Below are the code and all the weights of a small trained network. Each question names an input and a target symbol and asks about switching units off, where a switched-off unit gives its printed mean instead of its output.

import numpy as np


def w(rows, s, z=0):
    codes = np.array(rows[::2]) - 128.0
    scale = np.full(codes.shape[1], s)
    scale[-1] = z or s
    return codes * scale


def f(y):
    return y / 2 * (1 + np.tanh(0.7978845608 * (y + 0.044715 * y**3)))


def softmax(a):
    e = np.exp(a - a.max(-1, keepdims=True))
    return e / e.sum(-1, keepdims=True)


def log_softmax(a):
    a = a - a.max(-1, keepdims=True)
    return a - np.log(np.exp(a).sum(-1, keepdims=True))


def net(x, mask):
    ids = ['βδθλμξστψω'.index(c) for c in x.split()]
    T = len(ids)
    res = E[ids] + P[:T]
    r = res
    for j in range(3):
        rows = slice(3 * j, 3 * j + 3)
        q, k, v = (r @ M[0][rows].T for M in (Q, K, V))
        z = softmax(np.where(np.tri(T) > 0, q @ k.T / 3**0.5, -1e9)) @ v
        o = O[0][rows]
        res = res + np.where(mask[j], z, o[:, -1]) @ o[:, :-1]
    y = f(res @ A[0][:, :-1].T + A[0][:, -1])
    res = res + np.where(mask[3:7], y, B[0][:, -1]) @ B[0][:, :-1]
    return log_softmax(res[-1] @ U[:, :-1].T + U[:, -1])


Q, K, V, O, A, B = {}, {}, {}, {}, {}, {}
E = w([
[99,205,69,184,123],'β',
[107,181,122,40,191],'δ',
[195,167,45,133,113],'θ',
[116,56,132,80,7],'λ',
[139,49,73,131,185],'μ',
[37,182,140,175,153],'ξ',
[191,96,156,161,150],'σ',
[155,218,211,71,108],'τ',
[114,185,195,11,67],'ψ',
[72,119,116,2,111],'ω',
],0.02)
P = w([
[166,100,186,248,127],'0',
[139,82,132,216,139],'1',
[111,130,137,198,121],'2',
[94,148,121,192,131],'3',
[106,221,122,210,106],'4',
[77,212,99,202,95],'5',
[83,229,99,190,101],'6',
[89,252,90,201,114],'7',
[69,244,114,188,86],'8',
],0.0027)
Q[0] = w([
[140,108,103,223,201],'H0',
[125,149,44,166,105],'H0',
[188,115,190,178,138],'H0',
[111,201,130,218,108],'H1',
[186,116,107,201,98],'H1',
[93,76,88,42,230],'H1',
[223,117,182,157,75],'H2',
[3,119,163,110,30],'H2',
[199,23,63,233,108],'H2',
],0.032)
K[0] = w([
[154,49,181,92,217],'H0',
[76,84,151,101,112],'H0',
[202,102,217,143,102],'H0',
[137,202,122,194,139],'H1',
[150,113,91,189,113],'H1',
[137,21,197,14,211],'H1',
[184,135,216,142,110],'H2',
[31,96,183,163,72],'H2',
[252,75,90,78,109],'H2',
],0.033)
V[0] = w([
[232,96,68,69,93],'H0',
[174,176,51,103,208],'H0',
[44,93,191,118,216],'H0',
[241,172,149,85,181],'H1',
[196,141,147,70,63],'H1',
[83,103,252,183,136],'H1',
[110,75,64,80,123],'H2',
[203,174,101,82,161],'H2',
[64,52,45,201,161],'H2',
],0.013)
O[0] = w([
[184,125,53,123,42,117],'H0',
[158,172,60,126,169,203],'H0',
[168,128,182,70,153,105],'H0',
[205,128,38,145,123,79],'H1',
[112,63,73,132,169,174],'H1',
[175,115,188,125,193,2],'H1',
[149,168,110,79,94,143],'H2',
[87,169,74,117,128,142],'H2',
[169,6,100,108,153,135],'H2',
],0.011,0.0071)
A[0] = w([
[165,162,122,247,207,5],'N0',
[192,98,158,174,140,68],'N1',
[173,214,201,151,83,97],'N2',
[143,153,175,68,207,102],'N3',
],0.013,0.003)
B[0] = w([
[101,218,196,100,7,211],'N0',
[198,165,86,91,140,180],'N1',
[97,15,131,146,199,255],'N2',
[201,125,183,148,147,228],'N3',
],0.012,0.0077)
U = w([
[97,170,153,182,155,2],'β',
[125,146,46,212,175,179],'δ',
[138,211,103,159,254,72],'θ',
[133,71,144,147,98,3],'λ',
[104,128,121,21,169,48],'μ',
[197,138,129,198,128,176],'ξ',
[142,115,109,222,170,234],'σ',
[181,87,134,169,181,159],'τ',
[185,85,88,132,179,99],'ψ',
[79,85,95,164,223,189],'ω',
],0.0074,0.0073)

Each question gives the input, a string of symbols that net reads in full, and the target symbol t.
The units are the heads (3 rows each of Q, K, V and O) and the neurons (one row each of A and B). Each row of codes is followed by its name. A weight is (code - 128) times the scale printed after its matrix; where a second scale follows, it is the last column's (O, A, B and U).
mask holds one flag per unit, heads first, then neurons. A switched-off unit (its flag False) gives its mean, the last column of its rows in O or B, instead of its output. The means were averaged over made-up inputs and are rounded, as every weight is.
A unit's drop is (log p(t) with every unit on - log p(t) with that unit switched off) / (log p(t) with every unit on - log p(t) with every unit switched off).
The circuit of an input: a set's keep is (log p(t) with only the set's units on - log p(t) with every unit switched off) / (log p(t) with every unit on - log p(t) with every unit switched off). Starting from all 7 units, units are removed one at a time, each time the one whose removal leaves the highest keep (on an exact tie, the one counted first), for as long as the keep stays at least 0.8.
units of the circuit, in order: the units of the circuit, biggest drop first
unit that matters most: the unit with the biggest drop
top k neurons: the k neurons with the biggest drops, biggest first
heads that matter: for each layer, one digit per head in row order, 1 if its drop is at least 0.15 and else 0, layers parted by /
drop when u is switched off: that unit's drop, to one decimal
input ψ μ μ θ ω θ ω μ, target δ: units of the circuit, in order	H2; N2; N3
input λ λ ω ξ ψ, target τ: units of the circuit, in order	H0; N3
input μ τ ω δ σ, target ξ: heads that matter	010
input ω β σ β λ β ω, target ω: unit that matters most	H0
input σ ω ω ω β σ, target ω: units of the circuit, in order	H1; N2; N3
input ψ σ β ω δ, target ω: heads that matter	111
input ξ ω ξ λ, target τ: heads that matter	100
input θ λ λ, target δ: heads that matter	100
input ω τ ω β λ, target ω: top 2 neurons	N2; N0
input μ ω σ σ δ ξ δ, target τ: units of the circuit, in order	N3; H0
input ξ σ δ, target τ: units of the circuit, in order	H0; N3
input ω δ ω σ ω ξ β σ τ, target τ: top 2 neurons	N3; N2
input θ δ ω β, target ω: units of the circuit, in order	N2; H1; N0; H0
input μ σ μ θ δ, target δ: unit that matters most	H0
input β ω θ, target ω: top 3 neurons	N2; N0; N3
input θ ω ω, target δ: drop when H0 is switched off	1.0
input ω ω ω δ β ω σ τ, target ω: drop when H1 is switched off	0.9
input ω ω θ ω τ, target δ: drop when H1 is switched off	0.4
input μ θ ω ω ω μ ω σ, target δ: drop when H2 is switched off	0.1
input ω σ σ, target ξ: unit that matters most	H1
